Below are the code and all the weights of a small trained network. Each question names an input and a target symbol and asks about switching units off, where a switched-off unit gives its printed mean instead of its output.

import numpy as np


def w(rows, s, z=0):
    codes = np.array(rows[::2]) - 128.0
    scale = np.full(codes.shape[1], s)
    scale[-1] = z or s
    return codes * scale


def f(y):
    return y / 2 * (1 + np.tanh(0.7978845608 * (y + 0.044715 * y**3)))


def softmax(a):
    e = np.exp(a - a.max(-1, keepdims=True))
    return e / e.sum(-1, keepdims=True)


def log_softmax(a):
    a = a - a.max(-1, keepdims=True)
    return a - np.log(np.exp(a).sum(-1, keepdims=True))


def net(x, mask):
    ids = ['ΠΣΦαγεηξψ'.index(c) for c in x.split()]
    T = len(ids)
    res = E[ids] + P[:T]
    u = 0
    for l in range(2):
        q, k, v = (res @ M[l].T for M in (Q, K, V))
        z = softmax(np.where(np.tri(T) > 0, q @ k.T / 2**0.5, -1e9)) @ v
        res = res + np.where(mask[u], z, O[l][:, -1]) @ O[l][:, :-1]
        u += 1
        y = f(res @ A[l][:, :-1].T + A[l][:, -1])
        res = res + np.where(mask[u : u + 24], y, B[l][:, -1]) @ B[l][:, :-1]
        u += 24
    return log_softmax(res[-1] @ U[:, :-1].T + U[:, -1])


Q, K, V, O, A, B = {}, {}, {}, {}, {}, {}
E = w([
[130,185,49,70,109,127],'Π',
[115,194,28,76,204,86],'Σ',
[150,50,89,240,167,165],'Φ',
[59,169,127,57,235,52],'α',
[51,66,85,2,81,32],'γ',
[191,10,222,136,73,145],'ε',
[47,117,172,56,187,149],'η',
[213,199,199,160,63,53],'ξ',
[86,91,52,46,68,153],'ψ',
],0.008)
P = w([
[2,170,117,130,106,135],'0',
[103,108,103,46,149,94],'1',
[129,109,98,60,160,77],'2',
[147,101,98,72,170,58],'3',
[160,94,105,89,178,46],'4',
[177,98,108,97,203,25],'5',
[196,94,111,107,206,27],'6',
[210,89,114,123,204,15],'7',
[230,85,116,128,221,5],'8',
[188,88,96,100,203,31],'9',
],0.006)
Q[0] = w([
[178,148,240,244,5,247],'L0H1',
[172,157,238,242,12,254],'L0H1',
],0.0086)
K[0] = w([
[6,179,63,1,111,168],'L0H1',
[4,165,66,2,109,162],'L0H1',
],0.0083)
V[0] = w([
[154,12,212,180,34,207],'L0H1',
[117,69,2,205,167,215],'L0H1',
],0.0061)
O[0] = w([
[218,100,103,47,167,233,8],'L0H1',
[112,35,3,227,223,202,238],'L0H1',
],0.0066,0.0018)
A[0] = w([
[105,203,181,137,117,155,168],'L0N1',
[83,149,53,206,182,128,179],'L0N2',
[206,81,65,53,108,113,70],'L0N3',
[75,176,217,177,154,119,84],'L0N4',
[219,90,172,138,182,106,215],'L0N5',
[72,78,209,106,75,126,216],'L0N6',
[130,167,76,46,178,137,189],'L0N7',
[159,57,124,99,123,161,185],'L0N8',
[64,115,29,200,166,111,178],'L0N9',
[103,221,153,137,119,90,94],'L0N10',
[103,45,127,156,76,103,219],'L0N11',
[104,106,101,85,164,147,215],'L0N12',
[82,204,91,199,144,136,166],'L0N13',
[108,105,52,123,107,122,254],'L0N14',
[255,198,61,43,161,183,110],'L0N15',
[106,178,194,98,122,115,92],'L0N16',
[163,200,126,57,143,102,213],'L0N17',
[120,79,83,118,69,102,239],'L0N18',
[88,225,101,212,131,134,161],'L0N19',
[118,154,213,29,66,64,245],'L0N20',
[77,197,65,157,29,103,197],'L0N21',
[124,117,87,140,130,126,247],'L0N22',
[95,222,144,190,145,99,86],'L0N23',
[101,218,178,73,94,68,121],'L0N24',
],0.0077,0.0046)
B[0] = w([
[94,129,76,199,108,183,132],'L0N1',
[127,102,38,142,187,97,229],'L0N2',
[44,82,166,254,155,149,148],'L0N3',
[39,71,135,184,116,134,139],'L0N4',
[147,209,174,63,161,141,207],'L0N5',
[72,174,194,127,111,167,161],'L0N6',
[228,126,168,168,120,152,220],'L0N7',
[109,166,147,157,191,101,160],'L0N8',
[113,134,46,128,178,103,255],'L0N9',
[80,93,49,168,94,39,159],'L0N10',
[130,205,203,37,216,124,175],'L0N11',
[193,160,140,153,183,142,210],'L0N12',
[123,118,32,177,173,124,157],'L0N13',
[213,180,115,104,189,107,222],'L0N14',
[6,99,253,68,163,108,159],'L0N15',
[50,75,105,188,66,90,146],'L0N16',
[182,162,165,180,54,101,207],'L0N17',
[197,210,159,67,168,98,189],'L0N18',
[128,101,15,190,193,125,146],'L0N19',
[101,170,169,149,67,97,246],'L0N20',
[122,186,55,104,132,98,164],'L0N21',
[180,167,107,111,173,93,206],'L0N22',
[74,76,34,183,125,54,145],'L0N23',
[84,123,100,156,56,37,204],'L0N24',
],0.0065,0.0073)
Q[1] = w([
[111,39,103,135,71,229],'L1H1',
[145,254,171,181,222,4],'L1H1',
],0.0084)
K[1] = w([
[190,62,153,120,137,52],'L1H1',
[37,254,89,130,132,220],'L1H1',
],0.0073)
V[1] = w([
[75,188,220,74,2,117],'L1H1',
[48,54,79,246,67,64],'L1H1',
],0.0062)
O[1] = w([
[133,140,176,239,218,2,98],'L1H1',
[154,2,148,99,111,85,252],'L1H1',
],0.0053,0.032)
A[1] = w([
[168,139,149,124,190,56,139],'L1N1',
[157,69,132,141,182,160,67],'L1N2',
[193,123,95,65,95,139,219],'L1N3',
[151,228,132,128,140,159,128],'L1N4',
[160,51,172,129,122,105,55],'L1N5',
[162,103,113,129,132,174,1],'L1N6',
[121,226,81,128,125,160,218],'L1N7',
[169,27,143,99,87,140,54],'L1N8',
[200,187,122,146,73,106,151],'L1N9',
[68,124,241,117,133,136,168],'L1N10',
[83,126,105,105,2,156,172],'L1N11',
[121,76,100,88,72,179,120],'L1N12',
[122,88,109,98,114,211,27],'L1N13',
[102,106,50,157,186,136,71],'L1N14',
[172,193,105,144,86,139,148],'L1N15',
[111,208,104,107,91,203,94],'L1N16',
[112,195,92,101,88,199,42],'L1N17',
[134,173,85,137,171,161,123],'L1N18',
[71,148,33,100,121,60,83],'L1N19',
[97,215,107,154,186,112,219],'L1N20',
[169,120,152,97,92,166,185],'L1N21',
[165,112,176,145,178,63,119],'L1N22',
[165,249,156,222,158,126,40],'L1N23',
[144,150,183,220,171,91,139],'L1N24',
],0.0067,0.0046)
B[1] = w([
[124,101,111,83,95,154,251],'L1N1',
[99,107,146,97,101,49,179],'L1N2',
[167,102,102,151,121,169,219],'L1N3',
[60,145,70,173,147,148,154],'L1N4',
[80,134,71,160,124,135,207],'L1N5',
[68,131,146,89,142,82,142],'L1N6',
[84,154,28,171,109,110,170],'L1N7',
[109,126,134,213,162,211,209],'L1N8',
[183,47,78,153,95,74,146],'L1N9',
[194,153,139,221,150,62,156],'L1N10',
[142,94,80,129,236,99,181],'L1N11',
[80,104,142,105,225,145,183],'L1N12',
[78,164,170,138,128,66,167],'L1N13',
[182,78,224,131,101,131,178],'L1N14',
[63,43,95,174,69,79,143],'L1N15',
[151,112,191,121,54,181,168],'L1N16',
[125,96,198,125,47,153,168],'L1N17',
[134,115,103,57,135,167,160],'L1N18',
[200,201,217,92,135,105,192],'L1N19',
[149,162,189,129,130,239,177],'L1N20',
[164,92,134,158,139,142,167],'L1N21',
[93,118,123,100,84,156,254],'L1N22',
[155,3,136,204,113,223,171],'L1N23',
[52,96,141,60,160,151,202],'L1N24',
],0.0066,0.017)
U = w([
[247,184,118,108,138,88,118],'Π',
[98,118,71,98,196,142,161],'Σ',
[113,142,121,81,58,162,93],'Φ',
[147,75,90,189,70,112,82],'α',
[144,126,245,140,117,160,109],'γ',
[28,138,101,221,169,157,97],'ε',
[162,180,185,58,120,99,106],'η',
[3,152,103,108,162,87,90],'ξ',
[189,188,72,193,118,124,253],'ψ',
],0.0064,0.0052)

Each question gives the input, a string of symbols that net reads in full, and the target symbol t.
The units are the heads (2 rows each of Q, K, V and O) and the neurons (one row each of A and B). Each row of codes is followed by its name. A weight is (code - 128) times the scale printed after its matrix; where a second scale follows, it is the last column's (O, A, B and U).
mask holds one flag per unit, layer by layer, with each layer's heads first. A switched-off unit (its flag False) gives its mean, the last column of its rows in O or B, instead of its output. The means were averaged over made-up inputs and are rounded, as every weight is.
A unit's drop is (log p(t) with every unit on - log p(t) with that unit switched off) / (log p(t) with every unit on - log p(t) with every unit switched off).
The circuit of an input: a set's keep is (log p(t) with only the set's units on - log p(t) with every unit switched off) / (log p(t) with every unit on - log p(t) with every unit switched off). Starting from the 12 units with the biggest drops (on a tie, the unit counted first), units are removed one at a time, each time the one whose removal leaves the highest keep (on an exact tie, the one counted first), for as long as the keep stays at least 0.8.
circuit, biggest first: the units of the circuit, biggest drop first
top k neurons: the k neurons with the biggest drops, biggest first
top k neurons in layer l: the k neurons of layer l with the biggest drops, biggest first
drop when u is switched off: that unit's drop, to one decimal
input ψ Φ α α Σ Π Φ α ψ, target ψ: circuit, biggest first => L1H1; L1N24
input Σ γ α, target ξ: circuit, biggest first => L0H1; L0N24
input ψ α Φ ξ Φ, target ψ: circuit, biggest first => L1H1; L1N12; L0N15
input Φ α Φ α γ Φ α Σ ξ, target Φ: circuit, biggest first => L1H1; L0H1; L0N2
input Π α Σ ε γ α α, target γ: top 2 neurons in layer 1 => L1N7; L1N11
input ψ α α α α ψ Φ, target ψ: top 3 neurons in layer 1 => L1N24; L1N12; L1N7
input Φ η ε ψ ξ α, target Φ: top neuron => L1N16
input α α α α Σ α α Σ, target α: top 4 neurons => L0N23; L0N10; L0N24; L0N4
input γ Π α α γ α Π α α ε, target γ: top 2 neurons => L0N6; L1N23
input Φ α ε α Φ η Σ ξ α, target α: top 3 neurons in layer 1 => L1N11; L1N9; L1N15
input ξ γ α α α γ α α ε Σ, target ξ: top 2 neurons => L1N24; L0N15
input Φ α ψ Φ α α ξ Σ, target Φ: top 2 neurons => L1N16; L1N17
input ε Φ α Σ γ α γ, target ε: top 2 neurons => L1N23; L1N4
input ε Σ ψ, target γ: top neuron => L0N15
input ξ α Π α ε ε α γ, target ξ: top 2 neurons => L1N24; L1N5
input α ξ Π ψ ξ α ε α α, target γ: top 2 neurons in layer 1 => L1N7; L1N8
input Σ Φ α α Σ ξ Σ α ξ, target Σ: top 3 neurons => L1N11; L1N12; L0N19
input α α γ Σ, target Π: top 2 neurons => L1N19; L0N21
input Σ Π α γ η α γ ε Φ γ, target Σ: top 2 neurons => L1N12; L0N19
input γ α Σ γ, target η: top neuron in layer 1 => L1N19
input ε Σ α Π Φ γ Φ ξ Φ Φ, target ε: top 3 neurons in layer 1 => L1N23; L1N4; L1N7
input α α α α α ξ ψ α Σ γ, target α: drop when L0N19 is switched off => 0.1
input η α α ψ, target η: drop when L0H1 is switched off => 0.8
input ε η Φ γ α α, target ε: drop when L1N21 is switched off => 0.0
input Π α Φ Σ, target Π: drop when L1N12 is switched off => 0.1
input Π α α α Σ α α α, target ξ: top 3 neurons in layer 1 => L1N3; L1N14; L1N11
input Φ ε Φ α α Π α ψ, target Φ: top 2 neurons in layer 1 => L1N16; L1N17
